Each row is followed by its class number.
[ -26 -156    0  117  301  -22  112  402   77  -42   83  224 -232  -38
   74 -155  -89   90 -219   95 -430   40  -82   23  506    0 -440  304
    8 -302   84  164   88   88 -147  148   34] -> 4
[-355 -118  374  136 -292 -342  472  108  235  -20  517  421   55  320
  720 -620  -72  275 -402  120  399 -580  -33 -450 -156  -21 -137 -372
   79   13 -326  159  471  134 -204   -3  145] -> 8
[-274 -240 -168 -393  142  355  -86  116   34   33  -38  -58 -254  183
   14  422 -184 -193  184 -252  -28  387   66 -263 -143 -319  117  200
 -258 -339  181 -357  -66  145  181  184   66] -> 9
[ -41   -8 -138  171 -282 -111  549  165  151   31  454  243  252   17
   54 -221  -31  138  124  -53  164 -429 -140 -104 -162    9  143 -417
  -21  189  -44   64  268  239   98 -152  121] -> 3
[ -82 -199 -137  199  356   24   94  347   30 -197  141  440 -342  -24
   70 -147 -106  189 -309  233 -388   -1 -152   20  601  -16 -617  349
   65 -249   79  186   77  103  -22  255  -28] -> 3
[-356 -295  -73 -312  172  428 -191  100   44  -79 -213  -97 -224  200
  -10  239 -137 -154  335 -294   81  425  -61 -175 -122 -158  151  160
 -265 -214  376 -483 -133   81  193  177   88] -> 10
[-227  427  -32   11  -83 -162  -73  207  -54   72 -155 -405 -188  139
   89 -149  279  288 -714 -141  255   38  -94 -497   34  -91 -206   53
  110  175 -329  272   -7  -37 -322 -115  350] -> 3
[  -8    3 -182  146  422 -207  200  328   49 -188  100  403 -305  -59
  170 -391 -191  270 -751  -11 -364   -1 -198  262  652    5 -481  150
  109  -62  184  158  190  120 -126  -24  132] -> 4
[ 349  301 -222  -25   88   65  189 -155  104  256   88 -429    9 -175
  121  213  -26 -465  160 -161 -224  172  212   67 -112 -162  267  -82
   -3 -145 -301  111   -6   20   33   81    9] -> 4
[ 347  225 -206   16   94   98  280 -103  192  383   77 -574  -19 -273
  140  385   15 -548   64 -321 -338  194  204  187 -300 -269  341 -104
   36  -60 -397  123  -43   32   16   81   94] -> 2
[ 144 -111 -112  -13  315  118  -63 -351 -272   17  153  -67  105 -179
  259   56 -285   29 -142  324 -172 -194  365  273  -39   -7  345 -157
  202   90 -220 -138  -27 -171  215  157 -299] -> 8
[ -41  -38 -288  191 -479  -58  554  140  -10  -60  492  138  211 -157
  190 -242  -70  174   24  -86  187 -495 -118  204  -57 -112  185 -454
 -103  164   29  155  360  157   94 -189  290] -> 6
[-253 -430 -279 -296  133  523 -119   86  -10  -86  -66  -22 -257  207
 -101  401 -135 -257  538 -199  -96  324    7 -161 -187 -247  153  123
 -268 -415  309 -541  -25   83  430  281   59] -> 5
[-137  351 -220  359  -47 -544 -181   37 -313  -45   16  -42 -229  314
  252 -306  346  710 -321 -440  650  227 -133 -612  -43  453 -153   95
  -24 -213  160  569  283  156 -418   -4  542] -> 7
[ -92 -134  -59  125 -250   -5  534   97  169   22  390  158  159   63
  148 -238   -7  115   61  -97  117 -344 -164 -102  -97  -83  -37 -469
   41  193 -137  140  219  299   19  -70  136] -> 9
[ -54   49 -120   70  197 -166    7  422  152   -7  144  250 -290  105
  -51 -172 -284  170 -290  347 -104  -98  140 -175  676    3 -404  218
  -25  -35   90   59  119  250  -41  107   12] -> 8
[-428  352   -4  105  -24  -34  -91  185  116    0 -289 -162 -238  435
   48  -88  322  240 -314  -67  277  190 -210 -566 -394   90 -293  213
  -60    4    7  -77 -181   72 -289  105  247] -> 8
[   2 -117  -98  -60  122  151  -42 -243 -199  -50  165 -217  114 -105
  324 -145 -103   21 -262    4 -123 -266  238  269 -178   12  314 -240
  -68  104 -145  -26  139 -221  157   28 -232] -> 1
[ 131 -156  -93   57  105   -9  -15 -380 -311  -12  301  298  110   -8
  201  136 -312   69  204  410  164 -179  250   97  -90   35  195 -278
  240 -322 -518 -407  -10  -67  171  397  -36] -> 0
[-358  251  -41  -60  -35  -55 -107  183  -39   -9   16  -89 -326  551
  140 -162  196  334 -684 -165  301  143 -101 -474 -106    5 -372  213
 -174   25 -166  149    9   80 -274  117  216] -> 2
[-430  249   93 -255  -49 -129 -374  448  -35 -129 -269 -488 -352  324
  113 -323  410  405 -899 -344  632  571 -127 -290  416   90 -332  396
 -151  405   56  430   87 -101 -459  -65  231] -> 6
[ 318  119   35   11  167   44  446 -221  206  462  203 -179  114 -132
   -3  539   13 -589  223 -260 -365   70  163   16 -287 -313  187 -125
   53 -201 -673   41 -158  121 -195  297   27] -> 0
[-325 -286 -263 -276   93  446 -106  185  110   18  -40 -113 -212  158
  -67  309 -198 -127  111 -107   57  367   71 -184 -302 -380  218  119
 -286 -177  151 -339 -107  176  232  180  -78] -> 7
[ 142  -12 -192   66  137 -249 -130  318   -9   -6  199  449 -321  -82
   57 -211 -214   -6 -332 -119 -338 -260   -9  188  582  -70 -543  188
 -109 -523  191   42  342  190  -91   40  164] -> 5
[ 112   17  -72  -27  162   57 -132 -256 -257   60  187 -192   85 -275
  253   -3 -197    0 -199  144 -249 -279  289  280   67   92  180 -138
   64   28 -210    9   68 -180   88   44 -172] -> 9
[ 102   -8  -14  143  137 -229   -7  284   21 -153   62  324 -171  -99
  171 -336 -133  191 -412  146 -164  -79  -43  189  521   60 -375  243
   50  -73  245  211  187   26 -209  -46   20] -> 1
[-405  476  -27   90  -79  -48  -65  347   -7  160 -285 -447 -235  282
  196  -72  348  242 -864 -253   16  234 -231 -489 -229  -40  -45  289
 -100  184  -79  224 -223 -121 -558   30  465] -> 2
[ 327  170  -73   13  -38   61  366 -108  207  357  142 -385   84 -153
  110  361   -7 -561  147 -177 -406  -99  267  127 -231 -311  262  -79
 -128  -74 -426  110  -73   33  -22  148  -43] -> 0
[ 217  184  -56   58  216  134  449 -184  128  287  112 -387   -9 -127
  155  290   11 -510  134 -141 -425   45  170   60  -66 -297  202  -77
   -6 -280 -533   95 -111   32   53  201   31] -> 6
[ -89   62 -190  242 -304 -197  706  154  178   19  389  354   66   24
  274 -397 -114  201    2   83  212 -506 -192   31 -150 -121   17 -453
   85  152 -122 -118  308  236  109 -200  372] -> 1
[  69  -65 -161  -46   54  160  -30 -209 -188   26  235  -74   20  -29
  258   24 -251   65 -163  351   38 -332  338  106  -95  -77  126 -188
  -15  100 -427  -50   85  -39  248  170 -187] -> 8
[ -59 -253  160 -113  -82 -153  131  182 -164 -208  450  610 -167  343
  177 -446  -80  424 -459  258 -195 -440 -100 -124  396 -204 -514  106
   64  -66  -29   58  226  118   55   33  -38] -> 1
[   9    7   -7  150 -310  -81  719  221  133  248  488  211  368 -138
  157 -255    5   34  147  -55  129 -375 -163  137 -149  -49  168 -397
  -41  161 -148   80  225  186  -91 -139  183] -> 5
[  44   82 -156 -122  197 -110  140 -209 -385   19  299   60  211 -134
   24 -201 -194  323 -274   30  172 -350  197   36  332  152   37 -400
   44  291 -131   61  248  -34  290 -216 -179] -> 3
[ 327  244 -322  -31 -104  -15  344  -99  114  330  297 -255  -29 -129
  106  233 -124 -447  128 -146 -303  -95  291  217 -158 -399  294 -149
  -94 -330 -472  -16   89   42   95  140   90] -> 4
[-217 -339 -294 -279   40  233 -367   91  107   -4   28   93 -319  208
  -11  383 -278 -195  176 -149   35  242  128 -213 -176 -300  136   34
 -239 -320  254 -541   59  207  417  177  102] -> 2
[ 107  -38  -72 -127  261   95 -201 -168  -80  172   52 -299   52 -441
  332   50 -287 -204 -655   45 -281 -120  261  387   16  -78  238 -262
   84  218 -286   63   47 -119  -15   30 -283] -> 9
[-132 -140 -270 -443  193  367 -252  176   23  -35  -35   31 -321  276
 -101  491 -345 -238  329    3  -42  335  185 -388    9 -241   -1  295
 -334 -223  328 -508  -45  191  378  242 -105] -> 3
[-328  305  -47  -32  -54   80 -325  282 -161 -125 -302 -452 -208  256
  165 -315  399  437 -592  -29  209  357 -172 -394 -175  155 -224  358
  -51  210   97  250 -111 -211 -152  -12   57] -> 0
[  21  -76 -104  131 -304   42  596   42  164  -32  301  -32  274 -250
  130 -227  -70    0  153 -121   85 -435  -51   95 -136 -125  270 -530
   49  258 -122  172  315   83  165 -259  186] -> 8
[ -68  -71  -98  129 -166    2  624   45  -19   -4  380   19  169   29
   42 -336   83  250  163 -136  268 -235 -126   -9   92  -14   38 -393
  -11  220 -205  220  188  223  108 -110  177] -> 7
[ -14  -27 -175  187 -292 -136  522  108  164   56  368  205  151   -4
  144 -251 -141  108 -110   24   58 -409 -104   48  -59 -137  133 -503
   33   82 -198   32  186  268   74  -79  190] -> 9
[  10 -138 -126  215  197 -264  -28  340   72 -187  153  582 -263  116
  141 -264 -119  207 -354   87 -202 -199  -93   -2  497   92 -494  279
   76 -176  336  126  235  140  -82   29  -33] -> 3
[  83  -36 -190  225 -351 -239  598  -15  152   96  414  359  234   67
   45 -220 -104   66  203    5  103 -647  -70   18 -188 -133   97 -610
  124  233   -1 -134  256  316  220 -212   68] -> 3
[  35 -113  -36  134 -310 -148  596   56  111   94  511  249  289  -75
   68 -170 -134  122    3  -49  183 -416 -111   66   14 -113  140 -538
   52  126 -225   71  213  263   61 -160  191] -> 10
[-415  337  104 -182   20   78 -210  372 -119   39  -66 -474 -206  258
  158 -322  276  359 -555   32  272  362  -49 -485  194  182 -252  391
 -192  212  -49  327  -37 -116 -368   63   90] -> 4
[-167 -190 -189  283 -363   70  350   20  201   48  407  206 -218  237
  174  -77 -134   16  100  266 -170 -469 -152 -128 -283 -238  -95 -391
   85  -66 -453 -176  208  270  252  227  307] -> 6
[ 153  -67 -257  -42  227   98 -190 -351 -340    1  189 -196  -27  -53
  116  132 -258  130 -207  270 -266 -272  377   31  205  -77  183 -276
  178   32 -422  -57   11  -98  357  145 -109] -> 9
[ 194 -326 -471  166 -363   -5  720  101  -72  -99  721  731  217  -15
  -74 -126 -395  233  383  236  148 -579   67  453  200 -285   85 -463
   13 -125 -243 -127  338  186  419   23  129] -> 2
[  87 -268  -31  187   22 -128   91  406   66  -43  267  469 -133   27
  -16  -41  -87   84    8  339 -326 -130  -50  106  446  -49 -421  202
   88 -306    5   12   85  144   12  275  -67] -> 6
[  98  -71 -140   80  393   35 -213 -385 -199  175  260  -75   73 -255
  241   98 -277  -38 -281  292   84  -90  347  209  147   14  232 -254
  285    3 -351  -99   -4   15  -26  134 -124] -> 5
[ 116  -58 -344   32   56  -95 -157 -502 -332  -60  462  171   -7 -179
  400   -6 -430  108 -295   70  -88 -467  305  278   85   -6  151 -410
   66 -128  -98 -150  324 -101  362  -30  -14] -> 10
[ 269  256  -42   -7   -7  -72  227   24  176  324  135 -362   27 -191
  157  151   12 -426  -40 -177 -190  -34  195   35  -78 -216  186  -71
   45 -133 -423  199  119    7  -29  -63   25] -> 6
[ 381 -179  -98 -171  -56  161  248 -276  133  477  329 -337  -52   47
   70  387  163 -681  340 -443 -368  111  199  146 -432 -327   83  -88
  -22 -208 -483  141  101  161  238  115 -320] -> 7
[  16   40 -341  -75 -110   92 -175 -322 -236   63  433 -183 -103  -17
  376    2 -374   61 -489  281   92 -331  402  208   14 -123  195 -196
  -76  107 -429  -48  240  -76  232    5  -79] -> 3
[ 167  299   90 -107    9  -49  391   -6  396  473   80 -331  122   19
  148  378  -72 -412  -23 -323 -254    4  184  -77 -349 -464  291 -221
 -121  -16 -618 -129 -103   66  -89   51  190] -> 10
[  88 -124 -199  231  149 -129  161  239  177  -60  288  450 -379 -177
  205 -208 -230  -68 -401  154 -451 -105  -48  337  524 -155 -604  166
   24 -459 -110  184  288   92  -97  206   44] -> 1
[ 287  288  -93   40  125  -24  314 -156  245  328   29 -323  -29 -176
  116  353  -13 -578  198 -175 -369   56  196   24 -185 -277  199  -75
  -37 -255 -365  -63  -84   49  -32  142  108] -> 1
[-276  309 -220   72  -67    5 -183  334   74   56 -118 -203 -272  229
  168 -188  219  139 -654   79   69  248  -90 -292   -9   72 -363  337
  -69   50   61  203  -25  -71 -174    8  -29] -> 8
[  99 -283  -57  195   77 -168  270  290  203  -55  176  619 -200  176
   86 -169 -128   32 -242   80 -328 -242 -107  148  315 -144 -498  120
   93 -187   37   76  171  229  -53  118  -55] -> 8
[  54  -66 -187 -128  257  218  -37 -195 -290   57  329 -178   66 -227
  254   22 -293   57 -171  237  -30 -140  359  189  211  -48  197 -212
   40  105 -435   24  113 -142   87  208 -136] -> 4
[ -66  217 -294  127 -217  -13  395  -14  -95   26  266 -123  145  -41
   18 -231  -72  253   54  -94  304 -111 -151 -341 -104   99  157 -454
   38  236   94  152  196  269  140 -318  268] -> 7
[ 211  -74 -102  -64  214    6   -9 -238 -355   60  213  -74  138 -374
  298  -65 -228   59 -303  133  -76 -130  256  368  171  -51  281 -225
  146   37 -361   53   78 -185  166   57 -171] -> 7
[ 154  -15 -177  -34  149   -7  -92 -345 -303   32  214  -92   41 -254
  279  164 -292  -19 -269  141 -140 -231  333  283  124 -100  281 -200
  101  -96 -419 -144   88 -224  165  119  -11] -> 3
[  36  -92  -44 -120  341   48  -50 -291 -141  -36  276  -57   77    4
  329   11 -205   56 -290   -7 -134 -253  312  114  -80  -27  171 -263
  -15   97 -246 -154  145  -89  116  117 -173] -> 1
[ 283  279  129  -34  187 -110  174  -81  396  484  -42  -92   74  186
 -329  694 -253 -675  592  -34 -385  389  287 -167  -60  -26  245   96
  -17 -341 -230 -441 -316   36 -240  346  -89] -> 10
[-249  413  -49 -104   16 -255 -186  234  -39   91 -130 -189 -274  414
  201 -203  178  227 -525 -126  180  247  -40 -475   62   54 -196  172
  -91  -34    3  -73  -15    2 -239   92  256] -> 4
[ 251  217 -248   29    0   -8  246  -24  199  352  274 -221  -27 -160
  264  239 -121 -470   17 -129 -216  -74  302  132  -45 -303  223  -58
  -89 -121 -289  105  131   26  -71  105   71] -> 5
[  28    4 -652  399 -294  -55  842  -78  138 -165  452  259  124  -67
  144 -503  -56   64  351  -66  425 -578 -111   55  -89 -223   65 -869
  272  -65  -81   81  478  321  601 -313  171] -> 6
[ 274 -140 -229 -103  170   55  -82 -268 -363  -82  367   30  121 -163
  237  -34 -207  109 -215  130  -10  -97  233  291  267   32  227 -210
   74   41 -357   65  176 -129  356  104 -198] -> 3
[  52    5 -339  115 -370 -113  466  101   41   18  613   76  117   41
  240 -308 -171  189 -139  -22  127 -443   36   70  -13 -104  204 -451
  -52  180 -109  166  415  220   99 -159  216] -> 4
[  -4  189 -276  138 -468  -80  616  182   46  -70  389  -14  267 -117
  135 -434  -31  256 -254   -4  407 -339 -136   70  -43  -44  245 -470
 -154  334 -179  352  299  132  140 -267  154] -> 3
[-435 -331  189  230 -174  246  148  -19  225  317  345 -134  -92   54
  327  512  100 -168   10  184 -548 -260  -97 -356 -739  -80  -82 -151
 -188 -253 -633 -163 -106   -8  -31  622  133] -> 10
[  46 -149 -227  -25  177  196  -99 -384 -288 -119  231 -103    3 -231
  315  -43 -237  -78 -182   80 -157 -302  210  333  -74  -42  205 -324
  185  -13 -159 -119  193 -182  283   65 -189] -> 6
[  59  -37 -225   90 -304 -125  500   18    1   34  521  274  195   49
   60 -158  -98  263  126  -28  108 -436  -58   27  -78 -115   48 -456
   83  161  -80   12  245  287  155 -151  181] -> 9
[-354  417 -117   46  -39  -27  -59  290   39   17 -299 -339 -181  175
   37  -39  258  230 -508  -49   92  213 -184 -417 -308    2  -67  188
 -117  108   28   -7 -189  -68 -171   44  190] -> 3
[-153  -41 -111  197    7  -43  375   96   75   51  240  281  136  -62
  351 -413  -74   84 -233  -75  144 -301 -138  126  -54   28   53 -300
   23  112  103   64  250   73  -94 -139   58] -> 5
[  80  111   86 -292  189   -2 -584 -131 -312  -98   11 -395  249 -550
  422 -238 -256  -17 -446   88  -59 -223  461  323  196  183  530  -79
  -49  314  238   42  201 -500  -11 -157 -339] -> 4
[ 213 -160  142   94  328 -194  158  235   -3  -56  167  262 -124  316
  152 -178  -68  263 -457  129 -399  -10   58  126  484  -71 -380  344
  114  -84  -78  157  -51  133 -187  114 -149] -> 7
